Below are the code and all the weights of a small trained network. Each question names an input and a class and asks about switching units off, where a switched-off unit gives its printed mean instead of its output.

import numpy as np


def w(rows, s, z=0):
    codes = np.array(rows[::2]) - 128.0
    scale = np.full(codes.shape[1], s)
    scale[-1] = z or s
    return codes * scale


def f(y):
    return y / 2 * (1 + np.tanh(0.7978845608 * (y + 0.044715 * y**3)))


def log_softmax(a):
    a = a - a.max(-1, keepdims=True)
    return a - np.log(np.exp(a).sum(-1, keepdims=True))


def net(x, mask):
    res = np.array(x, float).reshape(1, 6) / 4 @ E
    y = f(res @ A[0][:, :-1].T + A[0][:, -1])
    res = res + np.where(mask, y, B[0][:, -1]) @ B[0][:, :-1]
    return log_softmax(res[-1] @ U[:, :-1].T + U[:, -1])


A, B = {}, {}
E = w([
[167,125,198,87,110,77,113,54,57,163,75,87],'x0',
[130,138,121,97,124,111,120,126,137,111,123,124],'x1',
[151,185,126,91,105,234,61,202,216,227,111,27],'x2',
[180,125,144,185,114,1,156,72,198,169,166,153],'x3',
[125,115,123,125,150,120,132,131,134,137,113,122],'x4',
[122,135,135,115,133,120,129,137,127,129,143,135],'x5',
],0.013)
A[0] = w([
[49,121,1,194,133,99,140,190,211,101,180,159,124],'neuron 1',
[127,89,81,133,179,153,163,114,98,28,153,180,44],'neuron 2',
[162,168,95,163,138,97,170,141,201,162,161,113,6],'neuron 3',
[85,162,50,106,173,254,109,235,159,115,116,123,102],'neuron 4',
[62,129,146,77,147,209,118,141,15,65,71,118,127],'neuron 5',
[193,178,147,121,126,132,106,151,188,219,119,71,31],'neuron 6',
],0.0096,0.016)
B[0] = w([
[239,132,125,127,196,112,94,179,102,86,130,3,223],'neuron 1',
[130,197,88,155,124,244,109,122,157,189,108,108,180],'neuron 2',
[100,168,125,22,100,196,95,82,157,171,103,105,145],'neuron 3',
[3,33,115,56,70,96,169,68,134,170,107,223,251],'neuron 4',
[254,188,200,215,169,175,119,207,148,83,166,110,234],'neuron 5',
[184,201,112,224,205,146,141,206,61,48,161,95,190],'neuron 6',
],0.0099,0.019)
U = w([
[126,139,102,120,154,216,83,170,139,153,122,88,225],'0',
[167,124,124,191,190,96,139,149,98,80,156,123,99],'1',
[44,50,106,114,90,57,179,11,117,149,120,228,3],'2',
],0.012,0.0079)

Each question gives the input, the list of numbers given to net, and the class t.
The units are the neurons (one row each of A and B). Each row of codes is followed by its name. A weight is (code - 128) times the scale printed after its matrix; where a second scale follows, it is the last column's (A, B and U).
mask holds one flag per neuron, in row order. A switched-off neuron (its flag False) gives its mean, the last column of its row in B, instead of its output. The means were averaged over made-up inputs and are rounded, as every weight is.
A unit's drop is (log p(t) with every unit on - log p(t) with that unit switched off) / (log p(t) with every unit on - log p(t) with every unit switched off).
The circuit of an input: a set's keep is (log p(t) with only the set's units on - log p(t) with every unit switched off) / (log p(t) with every unit on - log p(t) with every unit switched off). Starting from all 6 units, units are removed one at a time, each time the one whose removal leaves the highest keep (on an exact tie, the one counted first), for as long as the keep stays at least 0.8.
circuit, biggest first: the units of the circuit, biggest drop first
most important unit: the unit with the biggest drop
top k neurons: the k neurons with the biggest drops, biggest first
drop of u: that unit's drop, to one decimal
input [4,-5,8,7,-1,4], class 1: most important unit -> neuron 6
input [1,-8,5,2,-6,5], class 1: top 2 neurons -> [neuron 6; neuron 2]
input [3,7,3,1,1,-8], class 1: top 3 neurons -> [neuron 4; neuron 2; neuron 3]
input [0,5,2,-6,6,0], class 2: top 3 neurons -> [neuron 4; neuron 1; neuron 6]
input [-1,-8,-6,-3,-3,1], class 0: top 2 neurons -> [neuron 2; neuron 6]
input [1,5,-1,-4,4,-6], class 1: top 3 neurons -> [neuron 2; neuron 5; neuron 3]
input [-2,-5,-4,0,-7,-5], class 0: circuit, biggest first -> [neuron 2; neuron 6]
input [-1,-2,-4,-3,-7,4], class 0: top 2 neurons -> [neuron 2; neuron 6]
input [5,-3,-6,8,-3,-8], class 2: top 2 neurons -> [neuron 5; neuron 1]
input [1,3,6,4,2,-7], class 1: top 2 neurons -> [neuron 6; neuron 2]
input [0,4,2,-4,1,2], class 2: circuit, biggest first -> [neuron 4; neuron 1]
input [-8,-3,1,-7,3,-7], class 2: top 2 neurons -> [neuron 4; neuron 6]
input [6,-8,0,-7,4,-3], class 1: top 2 neurons -> [neuron 5; neuron 2]
input [8,0,-2,8,-6,5], class 2: most important unit -> neuron 5
input [0,4,8,-4,7,-2], class 2: top 2 neurons -> [neuron 4; neuron 1]
input [-8,4,2,6,3,6], class 0: drop of neuron 3 -> 4.0
input [7,3,8,2,1,-8], class 1: drop of neuron 5 -> 0.0
input [8,-1,-4,4,-8,2], class 2: drop of neuron 5 -> 0.9
